Each row has a name. After each piece below comes the name of the row it's from, unless a question asks for something else. Each question is about the rows just above it. Places in a row count from 1.

-40; 44; 15; 29; -7; 13; -34; -43; -15; 29; -26; -26; -42; 19; -28; -16; -33; -26; -22; 35; 36; 0; -24; 25; -12; 38 = K13
20; -7; 16; -13; 11; -3; 16; 23; -6; -37; 9; 5; 22; -13; 14; 12; 15; 33; 24; -8; 3; 20; 19; -32; 16; -30 = K488
27; -38; -2; -20; 8; -6; 23; 30; 9; -22; 19; 17; 36; -15; 18; 9; 21; 15; 16; -27; -28; 11; 17; -21; 15; -32 = K559
38; -26; 15; -23; 13; -9; 32; 46; 3; -58; 26; 15; 42; -24; 24; 19; 32; 49; 37; -23; -13; 28; 30; -49; 19; -52 = K852
-12; -4; -17; 7; -7; 0; -10; -14; 9; 30; -4; -2; -12; 9; -9; -9; -9; -30; -20; 0; -12; -18; -16; 26; -14; 20 = K735
-41; 45; -26; 13; -7; 15; -28; -43; -42; 19; -15; 29; -26; -16; -26; -34; -34; -27; -24; 35; 36; -3; -26; 26; -14; 39 = K88
Where does 0; -24; 25; -12; 38 start? Give its row and place. | K13, 22
15; 29; -7; 13; -34; -43; -15; 29; -26; -26; -42; 19 begins in row and place | K13, 3
Where does -34; -43; -15; 29; -26; -26; -42; 19; -28; -16 start? Give its row and place. | K13, 7
Row and place where 20; 19 starts: | K488, 22
9; -22; 19; 17 begins in row and place | K559, 9
Where does -7; 0; -10; -14 start? Give its row and place. | K735, 5
9; 30; -4; -2; -12 begins in row and place | K735, 9

9; 22; -5; 25; -8; -10; 14; 16; 18; -5; -7; -3; -12; 45; 11; 9; -24; -3 : K778
-24; -6; 13; 37; 2; -25; 0; -2; -28; -3; 8; 2; 14; -45; 28; -3; 20; -3 : K811
16; -10; 13; 37; 2; -25; -6; -2; 35; -3; 8; 2; 14; -45; 28; -3; 20; -3 : K392
6; 6; -14; 12; -24; 17; -7; -6; -30; 2; -10; 2; -32; 30; -37; -9; 6; 1 : K293
Row and place where -37; -9 starts: | K293, 15
Row and place where -10; 13; 37; 2; -25; -6; -2; 35 starts: | K392, 2
-24; -3 begins in row and place | K778, 17

-28; 6; 17; -40; -23; 1; -11; -2 = K878
-20; -25; 54; -7; -14; -29; -22; -12 = K738
-22; -20; 54; -7; -29; -25; -14; -3 = K546
-31; -4; 27; -13; -44; 1; -14; -13 = K25
-7; -32; 50; -36; -32; 16; -8; 15 = K817
-20; -25; 54; -7; -14; -29; -22 begins in row and place | K738, 1
Where does -7; -29 start? Give its row and place. | K546, 4
Row and place where -25; 54; -7; -14 starts: | K738, 2

26; 4; 28; 39; 29; -28; 0; 22; 39; -36; 25; 36; -32; 3; 35; -19; 9; -10; -22; 8; 52; 29; 36; -33; 18; 34; 37; 38; 17; 42; -34; 4; -4; -13; 35; -1; -28; -30  K328
-25; -1; -25; -35; -28; 25; -32; -30; -26; 51; -23; -27; 34; -13; -17; 27; -27; -24; -14; -37; -44; -30; -23; 18; 20; 15; 15; 17; 4; 17; 42; -34; 9; 3; 13; -38; 24; -5  K547
-25; -1; -25; -35; -28; 25; -32; -30; -26; 51; -23; -27; 34; -13; -17; 27; -27; -24; -14; -37; -44; -30; -23; 18; -33; -28; -23; -35; -36; -36; 45; -14; -5; -23; -28; 16; 24; 31  K361
-25; -1; -25; -35; -28; 25; -32; -30; -26; 51; -23; -27; 34; -13; -17; 27; -27; -24; -14; -37; -44; -30; -23; 18; -33; -28; -23; -35; 35; 42; -34; 32; -4; -13; 35; -1; -28; -30  K323
find: -25; -1; -25; -35; -28; 25; -32; -30; -26; 51; -23; -27; 34; -13; -17; 27; -27; -24; -14; -37; -44; -30; -23; 18; -33; -28; -23; -35; 35; 42; -34; 32; -4; -13; 35; -1; -28; -30 | K323
Row and place where -34; 4; -4; -13 starts: | K328, 31
Where do -25; -1; -25; -35; -28; 25; -32; -30; -26; 51; -23; -27; 34; -13; -17; 27; -27; -24; -14; -37; -44; -30; -23; 18; 20; 15; 15; 17; 4; 17; 42; -34; 9; 3; 13; -38; 24; -5 appear? | K547
Where does 17; 42; -34; 4 start? Give its row and place. | K328, 29

-19; 17; 15; 9; 24; 24 = K628
15; -20; -8; 7; -14; -27 = K345
-17; 16; 3; -16; -5; -7 = K960
14; -23; -16; -15; -13; -9 = K240
14; 22; 33; 51; 28; 16 = K333
-27; 18; 5; -8; 22; 34 = K969
22; 14; -28; -34; -30; -17 = K300
-13; 14; 20; 17; 21; 25 = K112
Row and place where 14; 20 starts: | K112, 2
14; 22 begins in row and place | K333, 1
Where does 22; 33; 51; 28 start? Give its row and place. | K333, 2
Row and place where 3; -16; -5; -7 starts: | K960, 3
-19; 17; 15; 9 begins in row and place | K628, 1

9; -30; 11; 30  K796
8; -7; -47; -25  K590
11; 9; -30; 34  K535
-29; -2; -4; -33  K99
-6; 3; 44; 12  K604
-1; -7; -25; -47  K786
11; 9; -30; -35  K933
Where do 11; 9; -30; 34 appear? | K535
-7; -47; -25 begins in row and place | K590, 2
-29; -2; -4 begins in row and place | K99, 1

33; -48; -9; 0; 0 -> K317
-48; 33; -18; 13; 13 -> K116
-1; -41; 25; -41; -41 -> K310
33; -48 begins in row and place | K317, 1
-9; 0; 0 begins in row and place | K317, 3

